Below is a small trained network, with its code and all its weights. Each question gives an input and a target symbol and asks what happens when units are switched off, that is, made to give their printed mean instead of their output.

import numpy as np


def w(rows, s, z=0):
    codes = np.array(rows[::2]) - 128.0
    scale = np.full(codes.shape[1], s)
    scale[-1] = z or s
    return codes * scale


def f(y):
    return np.maximum(y, 0)


def softmax(a):
    e = np.exp(a - a.max(-1, keepdims=True))
    return e / e.sum(-1, keepdims=True)


def log_softmax(a):
    a = a - a.max(-1, keepdims=True)
    return a - np.log(np.exp(a).sum(-1, keepdims=True))


def net(x, mask):
    ids = ['αγδεζμξπτφψω'.index(c) for c in x.split()]
    T = len(ids)
    res = E[ids] + P[:T]
    r = res
    for j in range(3):
        rows = slice(2 * j, 2 * j + 2)
        q, k, v = (r @ M[0][rows].T for M in (Q, K, V))
        z = softmax(np.where(np.tri(T) > 0, q @ k.T / 2**0.5, -1e9)) @ v
        o = O[0][rows]
        res = res + np.where(mask[j], z, o[:, -1]) @ o[:, :-1]
    y = f(res @ A[0][:, :-1].T + A[0][:, -1])
    res = res + np.where(mask[3:15], y, B[0][:, -1]) @ B[0][:, :-1]
    return log_softmax(res[-1] @ U[:, :-1].T + U[:, -1])


Q, K, V, O, A, B = {}, {}, {}, {}, {}, {}
E = w([
[86,159,167,151,38,49,46,163,238,132,72],'α',
[36,99,147,215,182,162,62,145,160,69,174],'γ',
[155,71,144,28,112,209,181,234,136,68,122],'δ',
[23,134,135,82,163,88,123,178,112,98,76],'ε',
[213,57,78,47,173,97,193,213,120,206,110],'ζ',
[164,165,116,130,179,157,183,60,100,208,127],'μ',
[112,97,63,222,181,151,152,200,118,121,126],'ξ',
[93,175,254,123,88,204,151,42,177,38,141],'π',
[111,162,135,83,59,17,253,98,113,134,84],'τ',
[100,181,51,171,95,203,83,33,140,154,104],'φ',
[113,181,225,136,190,70,141,127,164,191,125],'ψ',
[204,6,190,51,70,92,134,116,213,121,105],'ω',
],0.0053)
P = w([
[102,146,132,124,105,152,159,132,174,151,169],'0',
[122,89,129,131,146,149,130,107,99,112,42],'1',
[104,110,171,142,74,154,156,170,119,183,167],'2',
[137,115,134,120,150,138,115,112,89,98,63],'3',
[103,154,108,105,129,123,163,120,206,121,196],'4',
[153,134,131,119,148,122,99,109,69,89,87],'5',
[86,84,187,141,61,167,163,160,106,200,145],'6',
[175,159,134,127,142,116,92,122,59,76,88],'7',
[93,144,89,102,131,126,176,139,253,148,163],'8',
[197,177,129,120,140,101,71,132,47,70,110],'9',
[114,118,153,120,91,179,129,195,132,209,188],'10',
],0.0065)
Q[0] = w([
[114,111,184,122,58,161,92,146,26,184,93],'head 0',
[64,95,100,235,128,150,157,211,183,157,252],'head 0',
[128,95,170,138,62,158,151,193,78,204,169],'head 1',
[117,152,215,224,142,114,62,72,19,100,14],'head 1',
[177,75,192,126,234,96,173,128,7,48,99],'head 2',
[138,149,84,107,219,96,132,90,201,44,149],'head 2',
],0.029)
K[0] = w([
[155,171,57,85,185,107,143,111,217,77,141],'head 0',
[51,91,108,130,126,162,197,126,223,181,132],'head 0',
[102,146,73,101,190,129,176,101,253,119,142],'head 1',
[206,187,101,122,167,86,84,123,109,53,140],'head 1',
[225,169,118,132,151,77,75,115,69,43,125],'head 2',
[123,94,187,164,89,137,92,143,38,158,117],'head 2',
],0.032)
V[0] = w([
[156,85,112,124,58,202,122,57,174,93,194],'head 0',
[89,180,172,115,32,56,174,82,151,152,121],'head 0',
[253,116,131,113,176,112,190,94,113,212,133],'head 1',
[108,171,167,226,169,138,97,114,165,183,192],'head 1',
[162,68,158,149,124,89,42,121,171,92,70],'head 2',
[114,133,248,91,142,157,152,131,160,108,167],'head 2',
],0.024)
O[0] = w([
[187,136,82,107,183,122,118,94,175,90,188,3],'head 0',
[140,183,202,176,149,81,193,103,87,87,173,202],'head 0',
[148,72,155,108,246,169,132,98,84,182,155,17],'head 1',
[128,173,133,157,162,175,155,179,217,147,81,139],'head 1',
[205,111,175,166,161,78,110,123,132,72,76,80],'head 2',
[178,168,169,106,115,157,40,165,99,139,141,212],'head 2',
],0.011,0.0064)
A[0] = w([
[83,127,137,48,112,36,156,141,175,160,209,151],'neuron 0',
[160,52,143,125,212,104,69,75,88,124,128,107],'neuron 1',
[92,191,42,190,168,141,56,9,83,109,26,91],'neuron 2',
[66,70,92,135,150,133,116,191,82,37,82,83],'neuron 3',
[75,34,113,123,96,126,168,159,190,255,130,13],'neuron 4',
[182,40,54,175,138,153,214,187,73,88,110,141],'neuron 5',
[119,56,179,100,126,20,143,145,128,146,80,54],'neuron 6',
[176,122,160,141,168,150,51,63,60,67,95,96],'neuron 7',
[143,108,85,132,126,153,47,172,182,116,64,202],'neuron 8',
[105,78,139,93,205,151,133,101,139,194,165,4],'neuron 9',
[130,135,170,204,172,171,188,149,163,58,75,113],'neuron 10',
[61,63,157,132,141,177,109,93,26,69,87,200],'neuron 11',
],0.0088,0.0025)
B[0] = w([
[143,94,88,199,120,154,117,86,123,138,109,199],'neuron 0',
[158,84,114,167,103,44,136,220,107,195,137,169],'neuron 1',
[121,96,55,166,167,110,31,137,63,131,165,174],'neuron 2',
[184,131,158,143,153,111,149,146,218,103,130,215],'neuron 3',
[71,187,141,75,162,29,91,104,152,137,137,177],'neuron 4',
[66,125,91,156,68,189,171,89,172,150,130,155],'neuron 5',
[91,179,172,141,143,170,51,109,138,110,195,221],'neuron 6',
[37,64,150,92,142,187,146,102,163,79,134,176],'neuron 7',
[181,119,164,69,92,136,183,77,98,148,161,194],'neuron 8',
[115,113,113,103,107,145,145,141,85,7,64,164],'neuron 9',
[157,81,115,125,172,105,90,77,116,159,60,205],'neuron 10',
[203,212,64,104,163,141,189,156,141,154,134,254],'neuron 11',
],0.012,0.0096)
U = w([
[172,108,151,147,131,41,99,72,106,100,85,53],'α',
[197,108,138,78,80,177,194,135,155,144,111,68],'γ',
[141,99,74,108,110,173,3,82,60,178,170,166],'δ',
[63,123,153,177,10,130,131,176,103,124,91,252],'ε',
[150,121,71,106,128,87,137,168,84,154,100,59],'ζ',
[77,124,157,93,145,185,132,93,135,29,106,113],'μ',
[73,144,152,76,136,66,116,111,171,179,157,42],'ξ',
[183,195,111,129,157,110,83,195,167,82,180,34],'π',
[135,147,154,150,139,112,194,78,80,139,189,14],'τ',
[116,95,55,194,162,182,164,104,222,143,124,252],'φ',
[118,135,187,128,181,201,99,169,114,219,75,238],'ψ',
[112,73,170,141,146,89,121,164,150,122,185,199],'ω',
],0.0037,0.0019)

Each question gives the input, a string of symbols that net reads in full, and the target symbol t.
The units are the heads (2 rows each of Q, K, V and O) and the neurons (one row each of A and B). Each row of codes is followed by its name. A weight is (code - 128) times the scale printed after its matrix; where a second scale follows, it is the last column's (O, A, B and U).
mask holds one flag per unit, heads first, then neurons. A switched-off unit (its flag False) gives its mean, the last column of its rows in O or B, instead of its output. The means were averaged over made-up inputs and are rounded, as every weight is.
A unit's drop is (log p(t) with every unit on - log p(t) with that unit switched off) / (log p(t) with every unit on - log p(t) with every unit switched off).
The circuit of an input: a set's keep is (log p(t) with only the set's units on - log p(t) with every unit switched off) / (log p(t) with every unit on - log p(t) with every unit switched off). Starting from the 12 units with the biggest drops (on a tie, the unit counted first), units are removed one at a time, each time the one whose removal leaves the highest keep (on an exact tie, the one counted first), for as long as the keep stays at least 0.8.
units of the circuit, in order: the units of the circuit, biggest drop first
unit that matters most: the unit with the biggest drop
heads that matter: for each layer, one digit per head in row order, 1 if its drop is at least 0.15 and else 0, layers parted by /
input ε π μ α τ ψ ε ε ψ ε μ, target ψ: units of the circuit, in order : head 1; head 2
input φ μ α, target φ: units of the circuit, in order : head 0; head 2; neuron 0
input ψ δ ξ, target ψ: unit that matters most : head 1
input ε δ ε ψ ξ τ ψ, target ξ: units of the circuit, in order : neuron 4; head 2; head 0
input ψ ψ ψ ε ε ω ε ζ ξ ξ, target φ: units of the circuit, in order : head 2; neuron 5
input ψ ε μ ψ φ φ ψ ε γ ω ε, target γ: heads that matter : 110
input ε ψ ε γ ε α, target ε: units of the circuit, in order : head 1; neuron 11; neuron 10
input ε ε μ ψ ψ μ α ε π, target α: units of the circuit, in order : neuron 10; head 0; head 2
input ε ξ ε α μ ξ ε ζ, target ξ: units of the circuit, in order : head 0; neuron 4; head 2
input ζ ω μ ε ψ, target μ: heads that matter : 011
input ε τ ψ, target ε: heads that matter : 010
input ε ξ ζ, target ε: heads that matter : 010
input φ ε δ ξ ψ, target δ: heads that matter : 111
input ζ δ μ ε ξ ε ψ δ φ δ, target γ: unit that matters most : head 0
input ψ ξ ξ ξ π, target ξ: heads that matter : 111
input τ ε ε ε φ ψ ε ψ ε μ, target ζ: units of the circuit, in order : head 1; neuron 1; neuron 9; neuron 11
input ζ ε ω ψ ψ ψ π, target ψ: heads that matter : 010
input γ ψ ψ ω, target ω: units of the circuit, in order : neuron 1; head 2; head 1; neuron 7
input ε γ ε τ, target τ: heads that matter : 110
input ε ζ π φ ε φ ε ψ α φ ω, target α: heads that matter : 111
